Here is a tiny trained network, its code and every weight. The questions are about switching its units off for an input and a class, where a switched-off unit gives its printed mean instead of its output.

import numpy as np


def w(rows, s, z=0):
    codes = np.array(rows[::2]) - 128.0
    scale = np.full(codes.shape[1], s)
    scale[-1] = z or s
    return codes * scale


def norm(h):
    return h / np.sqrt((h * h).mean(-1, keepdims=True) + 1e-5)


def f(y):
    return np.maximum(y, 0)


def log_softmax(a):
    a = a - a.max(-1, keepdims=True)
    return a - np.log(np.exp(a).sum(-1, keepdims=True))


def net(x, mask):
    res = np.array(x, float).reshape(1, 7) / 4 @ E
    u = 0
    for l in range(2):
        y = f(norm(res) @ A[l][:, :-1].T + A[l][:, -1])
        res = res + np.where(mask[u : u + 13], y, B[l][:, -1]) @ B[l][:, :-1]
        u += 13
    return log_softmax(norm(res)[-1] @ U[:, :-1].T + U[:, -1])


A, B = {}, {}
E = w([
[124,190,154,154,151,159,2,204,130],'x0',
[119,116,96,220,124,182,146,162,199],'x1',
[142,130,131,154,72,9,121,143,165],'x2',
[138,139,114,127,114,133,139,143,122],'x3',
[98,90,128,126,145,107,110,128,112],'x4',
[91,92,141,124,154,107,108,116,122],'x5',
[76,145,152,102,135,124,154,113,154],'x6',
],0.0084)
A[0] = w([
[174,201,145,5,163,45,139,156,15,130],'0.n1',
[86,88,179,189,12,77,99,94,159,86],'0.n2',
[109,154,185,90,172,111,131,127,89,134],'0.n3',
[141,93,58,134,87,112,124,62,114,246],'0.n4',
[64,94,61,214,102,199,174,235,178,64],'0.n5',
[118,148,188,77,74,164,141,89,1,4],'0.n6',
[94,140,132,107,202,241,147,157,103,87],'0.n7',
[104,144,35,39,214,226,118,86,105,64],'0.n8',
[177,7,138,61,77,199,245,73,135,5],'0.n9',
[160,200,44,81,157,41,79,153,205,167],'0.n10',
[33,199,182,197,59,217,3,189,156,107],'0.n11',
[149,118,118,177,113,127,136,135,75,145],'0.n12',
[83,107,70,202,147,174,130,81,220,30],'0.n13',
],0.0068,0.0017)
B[0] = w([
[154,161,213,216,178,122,161,196,191,241],'0.n1',
[134,129,83,133,67,150,108,139,245,193],'0.n2',
[177,155,118,186,104,174,205,222,79,177],'0.n3',
[67,214,124,126,132,192,113,80,92,188],'0.n4',
[185,98,237,122,211,13,172,162,107,232],'0.n5',
[194,162,171,102,165,119,146,145,107,188],'0.n6',
[176,43,51,72,93,91,44,143,219,216],'0.n7',
[138,16,66,31,180,224,91,183,217,217],'0.n8',
[73,104,111,171,54,123,144,92,70,234],'0.n9',
[41,87,85,26,101,160,120,142,177,194],'0.n10',
[99,148,82,118,105,147,168,166,44,254],'0.n11',
[140,73,88,1,135,72,192,105,162,152],'0.n12',
[138,101,199,196,213,94,174,143,57,203],'0.n13',
],0.0059,0.007)
A[1] = w([
[70,172,102,104,116,197,49,206,45,123],'1.n1',
[120,94,142,132,56,37,156,160,203,252],'1.n2',
[165,181,209,97,184,86,127,112,100,64],'1.n3',
[94,162,149,162,101,182,122,48,103,101],'1.n4',
[80,186,148,153,193,83,85,211,133,180],'1.n5',
[150,199,141,74,131,161,160,194,112,218],'1.n6',
[195,103,191,133,185,134,172,110,145,99],'1.n7',
[184,93,58,90,124,132,127,132,130,169],'1.n8',
[96,79,111,145,123,124,198,2,69,164],'1.n9',
[82,177,122,96,84,163,185,181,95,123],'1.n10',
[85,75,107,247,141,87,121,170,148,178],'1.n11',
[102,177,97,121,59,32,91,136,219,48],'1.n12',
[178,91,97,129,116,166,95,85,206,106],'1.n13',
],0.0096,0.0021)
B[1] = w([
[81,179,86,156,57,81,131,70,133,214],'1.n1',
[112,151,129,98,170,201,97,137,91,255],'1.n2',
[170,116,160,170,180,122,214,193,90,171],'1.n3',
[96,157,76,158,190,55,30,96,91,139],'1.n4',
[176,152,113,123,125,112,147,54,106,236],'1.n5',
[91,79,169,178,137,108,158,116,126,222],'1.n6',
[188,139,157,129,119,121,114,172,162,197],'1.n7',
[67,124,149,61,140,140,127,85,173,185],'1.n8',
[118,194,87,169,92,76,61,120,108,213],'1.n9',
[130,118,111,129,91,126,89,105,123,179],'1.n10',
[157,151,171,108,113,137,155,134,118,221],'1.n11',
[113,2,97,88,163,179,104,139,196,207],'1.n12',
[107,117,110,82,128,180,91,152,152,163],'1.n13',
],0.0098,0.0093)
U = w([
[60,40,95,2,173,240,55,138,221,73],'0',
[64,222,63,170,39,75,76,71,104,254],'1',
[207,135,252,167,232,114,175,195,124,33],'2',
],0.0095,0.00074)

Each question gives the input, the list of numbers given to net, and the class t.
The units are the neurons (one row each of A and B). Each row of codes is followed by its name. A weight is (code - 128) times the scale printed after its matrix; where a second scale follows, it is the last column's (A, B and U).
mask holds one flag per neuron, layer by layer. A switched-off neuron (its flag False) gives its mean, the last column of its row in B, instead of its output. The means were averaged over made-up inputs and are rounded, as every weight is.
A unit's drop is (log p(t) with every unit on - log p(t) with that unit switched off) / (log p(t) with every unit on - log p(t) with every unit switched off).
The circuit of an input: a set's keep is (log p(t) with only the set's units on - log p(t) with every unit switched off) / (log p(t) with every unit on - log p(t) with every unit switched off). Starting from the 12 units with the biggest drops (on a tie, the unit counted first), units are removed one at a time, each time the one whose removal leaves the highest keep (on an exact tie, the one counted first), for as long as the keep stays at least 0.8.
circuit, biggest first: the units of the circuit, biggest drop first
top k neurons: the k neurons with the biggest drops, biggest first
top k neurons in layer l: the k neurons of layer l with the biggest drops, biggest first
drop when u is switched off: that unit's drop, to one decimal
input [-7,4,8,-8,-4,8,1], class 0: circuit, biggest first -> 1.n2
input [-6,-8,-1,-5,8,8,5], class 2: circuit, biggest first -> 0.n1, 1.n3
input [-1,6,6,0,-4,-8,7], class 0: top 2 neurons in layer 1 -> 1.n12, 1.n2
input [-6,-5,0,8,-3,8,0], class 1: top 3 neurons -> 0.n9, 0.n5, 1.n9
input [5,-3,5,-5,1,-3,4], class 0: top 4 neurons -> 1.n12, 0.n10, 0.n2, 1.n9
input [4,-1,4,6,-3,-1,-7], class 0: top 2 neurons -> 1.n12, 0.n10
input [-6,-1,-5,-5,7,-4,-2], class 1: top 4 neurons -> 0.n9, 1.n9, 1.n12, 0.n4
input [-5,-5,-4,4,8,-1,8], class 1: top 4 neurons -> 0.n9, 0.n5, 1.n9, 1.n12
input [-6,6,-3,5,-7,6,-5], class 1: circuit, biggest first -> 1.n9, 0.n9
input [3,-5,6,5,-5,-8,6], class 0: top 2 neurons -> 0.n10, 1.n12
input [-5,-6,0,-1,5,6,-4], class 2: top 3 neurons in layer 1 -> 1.n3, 1.n1, 1.n7
input [6,-8,-1,-6,-3,7,7], class 2: top 2 neurons -> 0.n1, 1.n3
input [7,-6,7,-3,8,3,5], class 0: top 3 neurons -> 1.n12, 0.n10, 0.n5
input [-6,3,-5,6,-8,-8,-1], class 1: circuit, biggest first -> 0.n9, 1.n9
input [-8,-7,-5,2,8,0,2], class 1: top neuron -> 0.n9
input [2,-7,7,-7,7,-1,2], class 0: top 4 neurons -> 1.n12, 0.n5, 0.n10, 0.n2
input [0,3,2,-7,6,3,3], class 2: top 3 neurons in layer 0 -> 0.n13, 0.n7, 0.n10
input [0,-6,-4,-8,-5,-4,8], class 2: top 2 neurons in layer 0 -> 0.n1, 0.n6
input [-5,1,6,5,-4,2,-2], class 0: top 2 neurons -> 1.n12, 0.n2
input [-6,-2,-5,2,5,-5,2], class 1: circuit, biggest first -> 1.n9
input [5,3,8,2,-8,-8,-2], class 0: drop when 1.n12 is switched off -> 0.2
